Below are the code and all the weights of a small trained network. Each question names an input and a target symbol and asks about switching units off, where a switched-off unit gives its printed mean instead of its output.

import numpy as np


def w(rows, s, z=0):
    codes = np.array(rows[::2]) - 128.0
    scale = np.full(codes.shape[1], s)
    scale[-1] = z or s
    return codes * scale


def f(y):
    return y / 2 * (1 + np.tanh(0.7978845608 * (y + 0.044715 * y**3)))


def softmax(a):
    e = np.exp(a - a.max(-1, keepdims=True))
    return e / e.sum(-1, keepdims=True)


def log_softmax(a):
    a = a - a.max(-1, keepdims=True)
    return a - np.log(np.exp(a).sum(-1, keepdims=True))


def net(x, mask):
    ids = ['αβγδζηθμξστφψω'.index(c) for c in x.split()]
    T = len(ids)
    res = E[ids] + P[:T]
    u = 0
    for l in range(2):
        q, k, v = (res @ M[l].T for M in (Q, K, V))
        z = softmax(np.where(np.tri(T) > 0, q @ k.T / 2**0.5, -1e9)) @ v
        res = res + np.where(mask[u], z, O[l][:, -1]) @ O[l][:, :-1]
        u += 1
        y = f(res @ A[l][:, :-1].T + A[l][:, -1])
        res = res + np.where(mask[u : u + 4], y, B[l][:, -1]) @ B[l][:, :-1]
        u += 4
    return log_softmax(res[-1] @ U[:, :-1].T + U[:, -1])


Q, K, V, O, A, B = {}, {}, {}, {}, {}, {}
E = w([
[132,141,162],'α',
[135,145,163],'β',
[130,144,162],'γ',
[109,32,133],'δ',
[88,126,34],'ζ',
[135,144,161],'η',
[114,151,208],'θ',
[134,15,75],'μ',
[173,143,169],'ξ',
[130,154,169],'σ',
[77,168,165],'τ',
[251,178,106],'φ',
[108,64,209],'ψ',
[72,217,86],'ω',
],0.025)
P = w([
[143,28,2],'0',
[165,90,42],'1',
[199,154,72],'2',
[180,216,132],'3',
[175,227,170],'4',
[90,161,184],'5',
],0.0038)
Q[0] = w([
[122,4,99],'0.h1',
[121,151,232],'0.h1',
],0.015)
K[0] = w([
[67,8,139],'0.h1',
[96,187,211],'0.h1',
],0.015)
V[0] = w([
[254,98,168],'0.h1',
[188,175,115],'0.h1',
],0.0053)
O[0] = w([
[57,2,149,253],'0.h1',
[31,25,44,185],'0.h1',
],0.0071,0.0018)
A[0] = w([
[152,178,215,149],'0.n1',
[183,94,215,53],'0.n2',
[92,13,198,71],'0.n3',
[1,137,64,2],'0.n4',
],0.008,0.0071)
B[0] = w([
[54,120,216,253],'0.n1',
[60,205,179,163],'0.n2',
[7,3,54,242],'0.n3',
[198,249,94,131],'0.n4',
],0.007,0.0039)
Q[1] = w([
[176,239,96],'1.h1',
[113,113,254],'1.h1',
],0.0083)
K[1] = w([
[54,244,13],'1.h1',
[11,169,187],'1.h1',
],0.011)
V[1] = w([
[90,114,125],'1.h1',
[253,28,200],'1.h1',
],0.011)
O[1] = w([
[162,255,113,254],'1.h1',
[237,61,227,71],'1.h1',
],0.007,0.0037)
A[1] = w([
[82,36,249,208],'1.n1',
[233,153,25,246],'1.n2',
[158,114,255,61],'1.n3',
[150,225,224,171],'1.n4',
],0.01,0.011)
B[1] = w([
[190,188,65,252],'1.n1',
[112,60,251,168],'1.n2',
[119,254,189,163],'1.n3',
[93,23,167,184],'1.n4',
],0.0096,0.021)
U = w([
[136,124,143,130],'α',
[120,116,151,90],'β',
[138,127,149,144],'γ',
[169,122,10,158],'δ',
[27,2,165,188],'ζ',
[131,133,169,243],'η',
[106,189,251,2],'θ',
[120,8,112,172],'μ',
[89,158,91,107],'ξ',
[120,111,149,112],'σ',
[129,118,144,129],'τ',
[100,44,237,105],'φ',
[184,237,143,77],'ψ',
[139,123,142,119],'ω',
],0.0092,0.0095)

Each question gives the input, a string of symbols that net reads in full, and the target symbol t.
The units are the heads (2 rows each of Q, K, V and O) and the neurons (one row each of A and B). Each row of codes is followed by its name. A weight is (code - 128) times the scale printed after its matrix; where a second scale follows, it is the last column's (O, A, B and U).
mask holds one flag per unit, layer by layer, with each layer's heads first. A switched-off unit (its flag False) gives its mean, the last column of its rows in O or B, instead of its output. The means were averaged over made-up inputs and are rounded, as every weight is.
A unit's drop is (log p(t) with every unit on - log p(t) with that unit switched off) / (log p(t) with every unit on - log p(t) with every unit switched off).
The circuit of an input: a set's keep is (log p(t) with only the set's units on - log p(t) with every unit switched off) / (log p(t) with every unit on - log p(t) with every unit switched off). Starting from all 10 units, units are removed one at a time, each time the one whose removal leaves the highest keep (on an exact tie, the one counted first), for as long as the keep stays at least 0.8.
units of the circuit, in order: the units of the circuit, biggest drop first
most important unit: the unit with the biggest drop
k most important neurons: the k neurons with the biggest drops, biggest first
top k neurons in layer l: the k neurons of layer l with the biggest drops, biggest first
input φ γ β τ β, target ζ: 3 most important neurons	1.n1, 1.n4, 1.n3
input ω ψ σ σ, target φ: 2 most important neurons	0.n1, 0.n3
input μ ω ξ α, target ξ: top 3 neurons in layer 1	1.n1, 1.n4, 1.n2
input σ α ζ σ β τ, target ζ: top 2 neurons in layer 1	1.n1, 1.n4
input β τ γ, target ζ: units of the circuit, in order	1.n1, 1.h1
input τ β η ζ, target ζ: top 3 neurons in layer 1	1.n2, 1.n1, 1.n3
input σ ψ β, target φ: top 2 neurons in layer 1	1.n4, 1.n1
input τ ω ω ξ, target ξ: units of the circuit, in order	1.h1, 0.h1
input α φ τ, target δ: top 2 neurons in layer 1	1.n1, 1.n2
input σ ξ τ γ τ ξ, target ζ: units of the circuit, in order	1.h1, 1.n1, 1.n3
input ψ σ ξ, target φ: 2 most important neurons	0.n3, 1.n4
input η σ σ τ ξ η, target ζ: top 3 neurons in layer 1	1.n1, 1.n3, 1.n4
input ζ δ β μ φ β, target δ: units of the circuit, in order	0.h1, 1.n1, 0.n3, 1.n2
input μ ω σ γ, target ξ: units of the circuit, in order	1.h1, 0.h1
input τ ψ σ, target φ: 4 most important neurons	0.n3, 1.n4, 1.n1, 0.n2
input γ η ψ η, target φ: units of the circuit, in order	0.n3, 1.n4, 1.n1
input α ξ φ τ ψ θ, target θ: 3 most important neurons	1.n3, 0.n1, 1.n4
input ω γ ξ φ η, target δ: most important unit	0.h1
input μ α ψ, target ψ: most important neuron	1.n1
input θ σ τ σ, target ζ: top 3 neurons in layer 1	1.n4, 1.n1, 1.n3
input μ ζ ξ, target ψ: 4 most important neurons	1.n3, 1.n1, 1.n2, 1.n4
input μ β φ ζ, target ζ: top 2 neurons in layer 1	1.n1, 1.n2
input φ ξ μ φ ξ α, target δ: most important unit	0.h1
input τ σ ω, target ξ: 2 most important neurons	1.n4, 1.n1
input τ μ β, target ζ: 4 most important neurons	1.n1, 1.n3, 0.n3, 1.n4
input γ σ τ ω τ η, target ξ: 2 most important neurons	0.n3, 1.n2
